How the elements are linked:
jg: ^>zc, §>bb, &>pm, *>fj, @>mz, ~>pf
nf: ^>., §>pf, &>., *>., @>rf, ~>bb
mh: ^>cq, §>qs, &>., *>rr, @>., ~>.
hz: ^>rf, §>nz, &>., *>., @>., ~>rr
mz: ^>jt, §>tp, &>lq, *>zs, @>jg, ~>nj
hd: ^>., §>sb, &>rf, *>., @>., ~>pb
sb: ^>sq, §>hd, &>nj, *>dl, @>qr, ~>lq
pm: ^>nq, §>rd, &>jg, *>md, @>lq, ~>qr
nq: ^>pm, §>., &>zc, *>., @>fp, ~>.
dl: ^>., §>., &>fq, *>sb, @>., ~>pz
pb: ^>ft, §>lq, &>tp, *>cd, @>rd, ~>hd
sq: ^>sb, §>., &>nz, *>., @>., ~>fp
md: ^>., §>., &>fj, *>pm, @>pz, ~>.
rf: ^>hz, §>nj, &>hd, *>nh, @>nf, ~>tp
mq: ^>fq, §>., &>., *>nz, @>., ~>qs
bb: ^>mr, §>jg, &>rd, *>qt, @>tp, ~>nf
qr: ^>., §>., &>pf, *>., @>sb, ~>pm
jt: ^>mz, §>rr, &>fp, *>qs, @>zc, ~>nz
mf: ^>pf, §>., &>., *>., @>nz, ~>zc
nj: ^>nz, §>rf, &>sb, *>fq, @>pf, ~>mz
fj: ^>gq, §>qt, &>md, *>jg, @>zs, ~>rq
cq: ^>mh, §>zs, &>cd, *>tp, @>qt, ~>nh
zd: ^>pz, §>., &>qs, *>fp, @>., ~>.
nz: ^>nj, §>hz, &>sq, *>mq, @>mf, ~>jt
qt: ^>., §>fj, &>., *>bb, @>cq, ~>.
zc: ^>jg, §>mr, &>nq, *>gq, @>jt, ~>mf
zs: ^>qs, §>cq, &>pz, *>mz, @>fj, ~>fq
lq: ^>fp, §>pb, &>mz, *>pz, @>pm, ~>sb
pf: ^>mf, §>nf, &>qr, *>rq, @>nj, ~>jg
rd: ^>., §>pm, &>bb, *>., @>pb, ~>.
fp: ^>lq, §>ft, &>jt, *>zd, @>nq, ~>sq
rr: ^>tp, §>jt, &>ft, *>mh, @>mr, ~>hz
pz: ^>zd, §>cd, &>zs, *>lq, @>md, ~>dl
gq: ^>fj, §>., &>., *>zc, @>qs, ~>.
fq: ^>mq, §>nh, &>dl, *>nj, @>rq, ~>zs
tp: ^>rr, §>mz, &>pb, *>cq, @>bb, ~>rf
rq: ^>., §>., &>., *>pf, @>fq, ~>fj
qs: ^>zs, §>mh, &>zd, *>jt, @>gq, ~>mq
cd: ^>., §>pz, &>cq, *>pb, @>., ~>.
nh: ^>., §>fq, &>., *>rf, @>., ~>cq
ft: ^>pb, §>fp, &>rr, *>., @>., ~>.
mr: ^>bb, §>zc, &>., *>., @>rr, ~>.

In the rows, zero is written as 63.

The rows follow the links: the fewer symbols apart two elements are, the more alike their rows tend to be.

Name the element of each row.
51 72 65 60 45 45 52 52 83 54 83 67 32 50 67 60 43 49 65 60 42 46 74 52 92 78 20 40 96 90 80 62 90 80 90 46 47 68 80 73 57 43 59 76 38 69 68 39 59 57 62 54 86 40 69 61 54 85 55 97 100 72 62 60 62 78 77 34 67: nz
35 52 84 70 51 43 31 38 36 43 67 95 94 59 74 57 64 30 68 64 75 50 77 99 69 46 40 58 48 69 57 55 55 45 63 59 43 46 60 59 57 57 80 75 71 41 69 49 37 72 103 26 82 80 62 85 50 73 42 76 73 55 53 59 58 54 43 32 90: mh
71 77 63 52 82 45 45 70 40 35 65 56 108 46 74 66 63 67 38 47 82 74 62 85 64 63 101 90 64 43 49 61 68 71 32 77 79 50 78 51 78 50 89 77 69 84 54 54 66 65 63 94 69 49 79 92 92 32 56 58 65 90 49 85 62 69 28 70 110: zs
98 73 40 52 66 78 97 79 78 93 59 45 22 95 53 70 71 86 73 60 34 81 55 21 60 73 68 65 55 56 56 63 68 74 58 58 67 78 59 74 64 81 46 50 47 67 63 94 85 62 39 87 42 57 47 38 61 71 80 47 61 72 65 63 78 68 89 89 20: qr
89 88 50 39 63 48 75 87 85 40 65 50 53 60 87 62 99 66 82 23 40 66 82 45 80 67 68 70 60 45 41 48 89 68 41 71 78 76 76 50 74 36 75 78 52 57 74 76 54 78 48 93 44 47 75 69 89 47 69 53 97 101 69 65 52 63 50 90 74: dl
39 57 77 67 52 54 50 64 69 69 79 70 34 46 64 52 63 27 75 70 61 47 71 68 74 70 24 27 90 101 83 62 72 55 98 47 45 85 63 85 44 47 60 66 56 49 86 37 44 60 64 30 80 73 68 78 62 96 65 95 94 68 78 41 56 53 90 37 67: hz
78 65 62 71 67 64 92 71 53 95 68 52 29 77 46 70 66 85 61 82 42 89 37 40 39 63 77 52 67 56 62 64 37 45 51 47 79 86 61 89 39 80 61 38 53 66 60 78 73 71 46 63 62 89 42 72 71 70 100 66 64 69 83 41 79 53 94 75 36: nf
55 62 58 53 40 72 49 72 96 57 72 73 32 61 62 59 73 47 94 48 49 42 88 65 94 70 12 33 84 88 74 61 98 77 90 63 47 68 64 61 66 38 44 80 44 56 76 51 42 62 54 52 61 40 79 49 39 88 52 71 92 58 69 61 46 73 67 55 58: sq
34 45 74 75 47 63 28 53 72 38 73 82 74 45 67 65 29 41 58 73 80 43 81 75 98 75 36 59 84 85 83 75 86 84 104 65 47 49 76 71 67 54 47 86 66 63 59 28 64 51 73 46 91 35 79 55 49 70 44 80 50 49 57 74 50 77 44 29 81: jt
45 49 72 62 76 76 52 78 45 53 53 45 97 24 67 61 44 54 36 90 94 77 61 87 47 73 120 57 85 61 68 78 35 56 83 93 70 82 60 87 62 60 80 52 66 49 70 46 51 63 61 63 77 100 62 67 82 47 82 68 48 68 86 43 50 56 70 64 86: tp

Each walk starts at a row. The symbols on each line, taken left to right, move it on to the next element.
Answer with the element's row; about right is enough.
start 50 63 68 76 47 41 37 45 52 40 81 80 92 49 72 63 48 48 63 52 81 42 79 86 101 52 31 59 54 80 73 64 79 64 60 50 55 31 72 53 71 60 67 88 77 70 63 39 55 64 82 58 71 37 85 94 58 59 33 82 69 57 34 81 56 69 29 40 98
* & & ~ § ^ 61 66 65 53 73 58 62 86 60 72 65 45 40 34 69 68 62 50 55 69 53 77 69 57 51 81 88 42 99 61 67 61 60 44 79 68 75 105 76 89 53 40 77 49 44 54 87 55 46 63 39 69 69 106 57 75 87 63 93 76 95 88 95 28 59 53 94 67 72
* ~ § ^ * ~ § ~ 32 33 88 85 49 66 43 54 63 54 66 71 66 34 61 50 37 26 60 84 95 43 79 96 73 59 45 42 77 94 85 74 58 55 99 68 48 65 61 77 63 62 58 70 77 44 76 39 44 55 73 20 97 78 69 82 44 76 48 92 60 44 69 47 49 61 64 35 71
start 78 67 60 48 72 68 61 77 68 28 48 59 106 58 86 68 81 65 69 40 77 63 81 75 71 64 92 87 56 40 37 54 81 79 34 83 91 56 64 38 87 48 71 80 73 64 67 68 55 74 60 92 44 54 86 65 83 26 57 41 63 77 51 90 50 73 33 93 96
~ ~ § § & § 56 59 79 59 82 56 40 60 31 41 54 79 108 46 81 62 71 47 40 68 74 79 63 95 39 50 99 72 50 46 40 58 45 39 40 79 66 62 70 62 59 45 100 62 67 50 62 75 34 76 87 66 71 91 46 87 73 46 68 55 73 79 70 61 62 49 48 68 93
@ § ~ @ 76 97 54 46 67 26 63 74 55 47 77 44 60 53 85 69 80 67 60 37 44 74 62 55 75 63 70 72 72 50 48 49 82 61 39 61 81 72 86 69 63 30 93 69 42 87 64 66 59 69 44 95 57 58 73 96 98 47 76 73 109 110 64 61 70 67 56 77 90
start 54 84 70 63 43 23 53 58 69 43 95 74 37 55 68 61 65 41 80 39 50 44 74 61 98 54 9 49 73 83 59 51 96 59 59 47 57 55 71 62 58 43 72 80 50 73 72 44 54 65 66 61 71 37 75 94 68 79 55 87 107 77 52 59 58 69 58 39 82
* ~ ^ * * 56 59 56 54 75 73 38 80 61 44 53 27 96 33 75 76 27 74 34 78 75 74 68 66 65 88 111 82 96 56 68 78 68 86 74 86 70 69 90 74 83 40 71 80 65 85 45 47 78 52 58 96 77 59 70 48 76 37 67 57 61 74 63 64 63 93 58 66 87
~ & & § @ ~ 69 44 67 83 81 81 75 64 40 92 57 56 66 72 51 68 48 84 40 84 83 79 29 61 29 58 92 70 53 59 72 68 19 46 63 61 68 65 48 77 56 98 51 37 75 62 49 76 73 60 58 57 65 91 44 64 69 60 88 60 26 53 74 48 82 51 80 72 39
start 72 64 52 81 79 76 81 55 40 87 52 45 67 81 54 69 39 109 37 90 63 83 38 36 46 65 91 90 55 48 71 75 42 71 59 62 68 49 71 68 62 102 52 43 68 83 33 68 105 57 57 86 60 58 39 44 62 42 68 55 26 48 58 68 76 74 74 72 44
& @ @ * * 84 62 43 68 73 84 89 70 75 80 39 55 64 89 49 62 61 92 68 72 64 71 47 45 46 71 92 86 46 34 60 78 43 81 57 77 70 58 49 49 71 89 42 41 77 75 46 88 88 60 56 84 39 55 54 23 55 51 62 34 15 46 62 83 74 73 66 87 30
~ ~ @ @ ^ 55 55 64 82 46 86 70 48 86 80 55 86 50 85 43 54 52 70 82 74 68 41 62 53 68 55 27 68 46 76 81 69 58 79 77 50 49 40 49 47 65 95 28 64 81 60 46 67 84 50 71 47 59 36 65 30 24 79 29 57 34 23 42 85 65 66 58 55 22
start 50 54 67 92 49 65 63 36 59 85 69 71 52 85 51 66 28 70 60 83 60 56 52 58 70 57 26 57 47 87 81 74 58 76 76 42 44 35 53 63 60 90 36 60 72 78 42 54 91 47 77 50 71 40 54 48 40 77 43 77 35 37 44 68 73 67 56 37 40
@ ^ @ @ @ § * 71 57 69 65 76 60 75 49 22 81 56 80 82 91 59 63 85 80 48 72 63 83 39 69 25 43 85 77 20 42 49 58 25 34 29 60 69 47 41 62 50 82 86 49 70 59 48 84 63 70 80 53 63 83 34 80 68 58 68 46 44 65 61 68 80 40 53 74 62
* & & ~ § ^ 70 62 69 75 43 47 76 39 69 91 93 64 16 85 49 64 54 78 70 72 39 65 47 27 77 65 15 52 65 89 84 58 70 72 74 37 45 52 65 74 47 81 46 60 52 79 59 59 82 57 62 49 67 40 57 62 41 96 62 74 72 57 52 59 79 63 78 36 34
start 56 59 65 85 52 44 71 31 41 74 81 82 69 85 62 66 55 67 62 62 70 55 47 52 68 34 22 69 26 72 70 55 52 59 50 32 49 19 52 48 58 95 48 69 84 85 46 60 86 64 77 61 60 35 65 84 52 79 37 63 43 41 35 81 78 57 40 41 53
* § @ & § 44 53 68 63 38 77 42 57 94 46 46 79 70 52 65 58 47 42 81 65 78 28 87 79 95 68 38 60 74 72 77 74 87 83 94 70 45 54 59 49 79 52 37 80 74 52 72 45 54 52 73 45 74 46 83 35 33 70 30 68 57 42 49 78 39 77 43 54 66
* ^ & ^ ^ * & 71 58 47 46 76 93 51 88 96 44 29 51 89 49 69 67 63 63 63 57 69 56 81 75 62 84 119 82 80 43 60 77 73 95 82 101 72 68 78 53 92 42 56 70 76 67 61 65 65 63 59 86 63 55 77 20 73 37 58 49 51 61 70 70 41 90 53 91 73
start 56 42 69 53 77 94 58 90 81 46 27 56 85 44 66 55 70 52 65 64 95 56 78 88 47 72 114 58 73 57 60 79 45 55 78 94 84 80 54 61 81 50 70 57 77 34 81 74 50 69 55 66 65 98 64 40 77 48 71 58 44 58 86 48 45 65 65 83 67
~ ~ @ @ ^ 38 40 78 74 50 87 44 63 94 52 48 72 68 49 60 50 62 26 76 67 92 28 90 96 75 69 45 41 69 87 82 66 63 62 102 69 53 66 38 55 61 57 43 63 83 29 92 56 40 62 77 19 77 71 78 45 42 76 43 72 50 34 72 60 47 58 64 47 67
& § § & ^ & & ~ 75 55 58 42 65 79 73 98 88 53 45 48 39 50 65 66 89 49 75 54 51 75 85 62 46 83 84 45 88 60 61 68 70 59 78 78 73 111 64 82 55 43 70 44 55 37 88 79 34 78 47 65 60 97 68 58 81 65 87 63 80 82 94 35 43 54 97 87 67
start 58 82 72 40 67 36 61 70 33 58 69 67 63 53 76 76 93 47 55 57 44 76 66 67 50 56 66 57 65 49 36 46 62 31 34 69 64 79 67 70 51 33 105 59 45 51 73 76 28 83 70 56 58 90 56 91 79 58 85 59 114 99 78 47 66 42 65 69 78
* ~ * @ * & 79 52 54 71 72 99 92 77 71 84 42 57 62 76 46 61 72 83 66 84 75 67 45 63 31 58 95 68 46 48 59 73 28 49 59 71 73 71 33 61 57 97 51 32 79 46 58 89 73 65 60 64 45 96 44 43 53 62 78 45 13 37 77 57 65 56 75 80 30
§ ^ & ~ @ ^ * * 58 80 44 42 77 47 65 85 70 68 70 36 47 45 71 70 55 70 52 55 45 79 69 40 66 90 77 54 105 66 63 66 83 79 77 73 73 97 101 82 67 31 74 71 33 87 64 53 62 60 38 102 64 61 63 58 88 61 86 75 97 99 77 48 61 75 82 76 70
